Below is a small trained network, with its code and all its weights. Each question gives an input and a class and asks what happens when units are switched off, that is, made to give their printed mean instead of their output.

import numpy as np


def w(rows, s, z=0):
    codes = np.array(rows[::2]) - 128.0
    scale = np.full(codes.shape[1], s)
    scale[-1] = z or s
    return codes * scale


def norm(h):
    return h / np.sqrt((h * h).mean(-1, keepdims=True) + 1e-5)


def f(y):
    return y / 2 * (1 + np.tanh(0.7978845608 * (y + 0.044715 * y**3)))


def log_softmax(a):
    a = a - a.max(-1, keepdims=True)
    return a - np.log(np.exp(a).sum(-1, keepdims=True))


def net(x, mask):
    res = np.array(x, float).reshape(1, 8) / 4 @ E
    u = 0
    for l in range(2):
        y = f(norm(res) @ A[l][:, :-1].T + A[l][:, -1])
        res = res + np.where(mask[u : u + 15], y, B[l][:, -1]) @ B[l][:, :-1]
        u += 15
    return log_softmax(norm(res)[-1] @ U[:, :-1].T + U[:, -1])


A, B = {}, {}
E = w([
[134,128,195,121,136],'x0',
[111,127,20,140,97],'x1',
[248,2,104,238,43],'x2',
[133,136,114,110,98],'x3',
[170,95,65,82,202],'x4',
[130,132,135,121,123],'x5',
[199,244,133,158,134],'x6',
[128,127,116,136,136],'x7',
],0.0067)
A[0] = w([
[31,157,173,189,8,183],'0.n1',
[97,96,32,214,82,128],'0.n2',
[91,200,112,47,183,178],'0.n3',
[12,11,133,101,131,27],'0.n4',
[125,163,181,114,64,2],'0.n5',
[95,81,179,187,221,90],'0.n6',
[110,161,188,71,143,234],'0.n7',
[80,121,170,178,177,131],'0.n8',
[194,73,225,186,136,80],'0.n9',
[229,59,133,187,84,55],'0.n10',
[80,17,143,109,129,42],'0.n11',
[134,119,121,83,68,156],'0.n12',
[185,89,38,1,119,136],'0.n13',
[191,153,94,206,163,128],'0.n14',
[76,169,82,186,100,174],'0.n15',
],0.0078,0.0033)
B[0] = w([
[205,98,138,66,254,219],'0.n1',
[120,164,85,47,134,195],'0.n2',
[102,95,117,203,150,253],'0.n3',
[185,154,171,117,13,189],'0.n4',
[155,68,121,116,122,124],'0.n5',
[172,108,130,37,112,147],'0.n6',
[178,92,111,162,151,230],'0.n7',
[191,109,136,79,96,147],'0.n8',
[136,111,81,125,171,191],'0.n9',
[54,100,100,156,176,221],'0.n10',
[121,180,155,94,59,162],'0.n11',
[155,119,115,123,180,142],'0.n12',
[180,97,172,117,183,199],'0.n13',
[153,191,155,157,127,173],'0.n14',
[200,112,54,94,118,162],'0.n15',
],0.0093,0.0051)
A[1] = w([
[148,39,107,13,65,85],'1.n1',
[100,159,197,129,114,99],'1.n2',
[168,90,83,93,213,72],'1.n3',
[168,151,132,191,180,155],'1.n4',
[73,189,140,48,162,172],'1.n5',
[82,115,140,89,119,217],'1.n6',
[157,172,133,145,99,202],'1.n7',
[5,179,180,148,125,119],'1.n8',
[224,44,120,115,221,109],'1.n9',
[224,57,78,188,59,40],'1.n10',
[156,186,86,188,130,204],'1.n11',
[166,72,107,207,76,65],'1.n12',
[135,140,107,123,96,1],'1.n13',
[143,149,110,60,143,47],'1.n14',
[179,100,109,115,153,34],'1.n15',
],0.011,0.0029)
B[1] = w([
[175,191,134,104,43,184],'1.n1',
[226,52,122,156,140,129],'1.n2',
[94,88,154,57,164,206],'1.n3',
[161,163,138,93,42,187],'1.n4',
[104,107,90,253,166,145],'1.n5',
[168,138,116,196,88,139],'1.n6',
[182,65,183,109,66,135],'1.n7',
[114,35,136,168,212,132],'1.n8',
[89,152,150,9,141,254],'1.n9',
[106,118,166,238,220,162],'1.n10',
[89,108,127,92,34,165],'1.n11',
[7,129,170,225,188,140],'1.n12',
[165,126,169,97,124,119],'1.n13',
[118,104,162,150,190,136],'1.n14',
[87,177,197,67,164,153],'1.n15',
],0.0071,0.013)
U = w([
[25,152,122,239,255,157],'0',
[144,196,151,69,172,119],'1',
[94,207,145,97,115,239],'2',
[173,209,149,153,36,119],'3',
[157,158,92,109,169,215],'4',
[56,211,158,86,113,2],'5',
],0.0098,0.0024)

Each question gives the input, the list of numbers given to net, and the class t.
The units are the neurons (one row each of A and B). Each row of codes is followed by its name. A weight is (code - 128) times the scale printed after its matrix; where a second scale follows, it is the last column's (A, B and U).
mask holds one flag per neuron, layer by layer. A switched-off neuron (its flag False) gives its mean, the last column of its row in B, instead of its output. The means were averaged over made-up inputs and are rounded, as every weight is.
A unit's drop is (log p(t) with every unit on - log p(t) with that unit switched off) / (log p(t) with every unit on - log p(t) with every unit switched off).
The circuit of an input: a set's keep is (log p(t) with only the set's units on - log p(t) with every unit switched off) / (log p(t) with every unit on - log p(t) with every unit switched off). Starting from the 12 units with the biggest drops (on a tie, the unit counted first), units are removed one at a time, each time the one whose removal leaves the highest keep (on an exact tie, the one counted first), for as long as the keep stays at least 0.8.
units of the circuit, in order: the units of the circuit, biggest drop first
unit that matters most: the unit with the biggest drop
k most important neurons: the k neurons with the biggest drops, biggest first
top k neurons in layer l: the k neurons of layer l with the biggest drops, biggest first
input [-8,6,-3,2,0,-7,-8,6], class 3: units of the circuit, in order -> 0.n4; 1.n1; 1.n9
input [1,4,7,-4,-7,-3,-3,-4], class 0: units of the circuit, in order -> 1.n10
input [5,-4,-3,-4,0,-4,5,0], class 3: 4 most important neurons -> 0.n1; 0.n10; 1.n4; 0.n13
input [-1,3,-8,-2,5,7,-8,-3], class 0: units of the circuit, in order -> 0.n1; 1.n5; 1.n9
input [-1,-2,-6,-4,5,-3,4,-1], class 0: units of the circuit, in order -> 0.n1; 1.n5
input [-3,2,6,-4,-8,-4,6,2], class 1: 2 most important neurons -> 0.n1; 0.n2
input [-8,6,-7,4,-3,-3,-8,1], class 3: 3 most important neurons -> 0.n4; 0.n15; 1.n1
input [2,0,5,-8,-2,7,4,-4], class 5: top 2 neurons in layer 1 -> 1.n4; 1.n11
input [8,4,5,5,-3,0,-8,-8], class 3: top 2 neurons in layer 0 -> 0.n11; 0.n4
input [3,5,6,3,-1,5,-7,-7], class 3: 4 most important neurons -> 1.n1; 0.n11; 0.n2; 0.n3
input [-6,5,1,0,3,-5,6,-7], class 3: units of the circuit, in order -> 0.n1; 1.n9
input [2,2,-6,5,-2,-2,5,-4], class 0: 4 most important neurons -> 0.n4; 1.n1; 0.n13; 1.n5
input [-5,-5,3,-8,6,3,3,-2], class 5: units of the circuit, in order -> 0.n1; 1.n9; 0.n7
input [-1,3,4,1,-5,-1,4,-5], class 1: units of the circuit, in order -> 0.n1
input [-3,7,3,-1,-3,-6,-8,-8], class 3: 3 most important neurons -> 0.n4; 1.n1; 1.n9
input [-2,6,6,5,-2,-2,-4,-5], class 0: top 2 neurons in layer 0 -> 0.n10; 0.n6
input [-1,-5,-5,-8,2,2,8,1], class 3: top 4 neurons in layer 1 -> 1.n4; 1.n9; 1.n3; 1.n11
input [7,3,-6,-1,-4,-7,8,-7], class 3: top 4 neurons in layer 1 -> 1.n9; 1.n4; 1.n11; 1.n3
input [-7,8,-1,5,-3,-2,-8,-4], class 3: 3 most important neurons -> 0.n4; 1.n1; 1.n9
input [3,7,-5,0,-6,0,0,-2], class 4: unit that matters most -> 0.n15
input [-6,-4,8,1,4,2,4,-1], class 0: 2 most important neurons -> 0.n1; 1.n10
input [5,1,3,6,4,5,4,0], class 5: 2 most important neurons -> 0.n1; 0.n10
